Below are the code and all the weights of a small trained network. Each question names an input and a target symbol and asks about switching units off, where a switched-off unit gives its printed mean instead of its output.

import numpy as np


def w(rows, s, z=0):
    codes = np.array(rows[::2]) - 128.0
    scale = np.full(codes.shape[1], s)
    scale[-1] = z or s
    return codes * scale


def f(y):
    return y / 2 * (1 + np.tanh(0.7978845608 * (y + 0.044715 * y**3)))


def softmax(a):
    e = np.exp(a - a.max(-1, keepdims=True))
    return e / e.sum(-1, keepdims=True)


def log_softmax(a):
    a = a - a.max(-1, keepdims=True)
    return a - np.log(np.exp(a).sum(-1, keepdims=True))


def net(x, mask):
    ids = ['αεζηθμξστω'.index(c) for c in x.split()]
    T = len(ids)
    res = E[ids] + P[:T]
    r = res
    for j in range(3):
        rows = slice(2 * j, 2 * j + 2)
        q, k, v = (r @ M[0][rows].T for M in (Q, K, V))
        z = softmax(np.where(np.tri(T) > 0, q @ k.T / 2**0.5, -1e9)) @ v
        o = O[0][rows]
        res = res + np.where(mask[j], z, o[:, -1]) @ o[:, :-1]
    y = f(res @ A[0][:, :-1].T + A[0][:, -1])
    res = res + np.where(mask[3:11], y, B[0][:, -1]) @ B[0][:, :-1]
    return log_softmax(res[-1] @ U[:, :-1].T + U[:, -1])


Q, K, V, O, A, B = {}, {}, {}, {}, {}, {}
E = w([
[175,70,145,129,149,145],'α',
[193,59,136,95,25,60],'ε',
[230,188,110,84,171,72],'ζ',
[138,106,64,197,153,224],'η',
[101,155,248,70,105,59],'θ',
[26,217,117,99,122,187],'μ',
[105,193,173,187,239,163],'ξ',
[227,186,69,84,112,241],'σ',
[26,57,156,144,57,190],'τ',
[33,59,195,242,177,85],'ω',
],0.012)
P = w([
[94,97,112,116,169,126],'0',
[153,105,189,164,148,184],'1',
[177,170,185,181,88,148],'2',
[160,206,134,181,76,99],'3',
[154,105,25,203,135,32],'4',
[152,58,50,132,167,98],'5',
[157,25,116,67,207,141],'6',
[159,125,254,56,131,219],'7',
],0.013)
Q[0] = w([
[121,147,77,57,174,68],'h0',
[127,95,115,173,199,90],'h0',
[157,180,230,163,100,164],'h1',
[134,188,72,253,49,82],'h1',
[161,141,243,116,125,183],'h2',
[95,64,115,16,220,144],'h2',
],0.011)
K[0] = w([
[78,116,147,122,73,199],'h0',
[183,163,160,148,119,167],'h0',
[75,81,3,52,183,81],'h1',
[127,50,175,42,220,184],'h1',
[64,148,2,114,135,65],'h2',
[156,224,136,248,13,100],'h2',
],0.0088)
V[0] = w([
[171,109,188,71,118,68],'h0',
[72,180,132,57,7,162],'h0',
[219,124,195,73,107,113],'h1',
[178,92,9,104,130,235],'h1',
[121,104,73,60,26,59],'h2',
[164,254,38,141,196,50],'h2',
],0.008)
O[0] = w([
[165,146,179,100,106,60,107],'h0',
[184,199,192,170,21,255,82],'h0',
[115,183,219,78,1,59,61],'h1',
[103,42,55,37,84,125,114],'h1',
[234,98,146,210,77,97,85],'h2',
[80,209,40,181,70,86,3],'h2',
],0.0086,0.0047)
A[0] = w([
[54,147,163,163,52,126,101],'n0',
[110,119,67,154,175,171,141],'n1',
[111,190,144,78,128,100,8],'n2',
[174,48,86,168,134,75,216],'n3',
[202,136,83,50,93,89,240],'n4',
[248,253,71,20,176,139,101],'n5',
[140,114,138,78,154,185,252],'n6',
[182,140,204,139,70,174,89],'n7',
],0.0075,0.0029)
B[0] = w([
[53,88,144,166,111,137,151],'n0',
[95,155,51,111,70,210,201],'n1',
[101,147,97,173,118,112,127],'n2',
[253,151,118,199,35,133,193],'n3',
[67,68,230,201,102,182,178],'n4',
[43,52,67,101,106,47,215],'n5',
[154,122,125,90,168,114,254],'n6',
[108,121,84,48,71,133,176],'n7',
],0.0075,0.0079)
U = w([
[113,86,135,87,149,30,122],'α',
[185,128,140,164,59,118,2],'ε',
[98,104,110,254,131,89,195],'ζ',
[139,133,58,76,79,121,34],'η',
[91,187,229,74,141,90,170],'θ',
[168,168,46,218,93,171,74],'μ',
[70,212,137,69,133,147,123],'ξ',
[48,68,160,151,94,154,101],'σ',
[175,109,140,112,147,136,239],'τ',
[115,180,117,163,211,112,153],'ω',
],0.0095,0.0034)

Each question gives the input, a string of symbols that net reads in full, and the target symbol t.
The units are the heads (2 rows each of Q, K, V and O) and the neurons (one row each of A and B). Each row of codes is followed by its name. A weight is (code - 128) times the scale printed after its matrix; where a second scale follows, it is the last column's (O, A, B and U).
mask holds one flag per unit, heads first, then neurons. A switched-off unit (its flag False) gives its mean, the last column of its rows in O or B, instead of its output. The means were averaged over made-up inputs and are rounded, as every weight is.
A unit's drop is (log p(t) with every unit on - log p(t) with that unit switched off) / (log p(t) with every unit on - log p(t) with every unit switched off).
The circuit of an input: a set's keep is (log p(t) with only the set's units on - log p(t) with every unit switched off) / (log p(t) with every unit on - log p(t) with every unit switched off). Starting from all 11 units, units are removed one at a time, each time the one whose removal leaves the highest keep (on an exact tie, the one counted first), for as long as the keep stays at least 0.8.
circuit, biggest first: the units of the circuit, biggest drop first
unit that matters most: the unit with the biggest drop
k most important neurons: the k neurons with the biggest drops, biggest first
which heads matter: for each layer, one digit per head in row order, 1 if its drop is at least 0.15 and else 0, layers parted by /
input ζ σ τ ζ, target ζ: circuit, biggest first => h2, n4, n5
input τ ξ ζ τ ζ, target ξ: which heads matter => 101
input σ τ ζ ζ τ μ σ η, target μ: unit that matters most => h2
input τ τ ω ω ω τ ζ ω, target ω: which heads matter => 010
input τ ζ θ τ ω ζ τ μ, target ω: circuit, biggest first => h1, h0
input ω τ ω, target ω: which heads matter => 011
input σ τ α σ τ τ σ, target σ: which heads matter => 010
input τ τ σ, target η: circuit, biggest first => n7, n5
input ω τ μ σ, target ω: 2 most important neurons => n7, n3
input τ σ ζ τ σ ζ τ, target τ: circuit, biggest first => n5, n4, n0
input θ α τ, target θ: circuit, biggest first => h1, h0
input η ζ τ τ, target η: circuit, biggest first => h1, n4
input σ τ η ε ε τ σ, target ε: which heads matter => 011
input τ τ ζ τ τ, target τ: which heads matter => 001
input ζ τ ω θ τ ε τ ω, target τ: circuit, biggest first => h2, h1, n5, n4
input τ τ σ ζ, target α: 2 most important neurons => n5, n1
input τ τ μ, target τ: circuit, biggest first => h2, h1
input μ α μ, target μ: circuit, biggest first => h1, h0
input τ ω τ η θ σ σ, target η: which heads matter => 011
input μ σ ε τ τ, target σ: circuit, biggest first => h1, n0, n4
input σ η θ, target σ: circuit, biggest first => h1, n4
input ζ σ θ θ, target ζ: which heads matter => 001
input τ μ θ, target τ: circuit, biggest first => h1, h2
input τ τ τ τ σ, target τ: circuit, biggest first => h2
input ζ ζ ζ ε τ σ, target ζ: which heads matter => 011
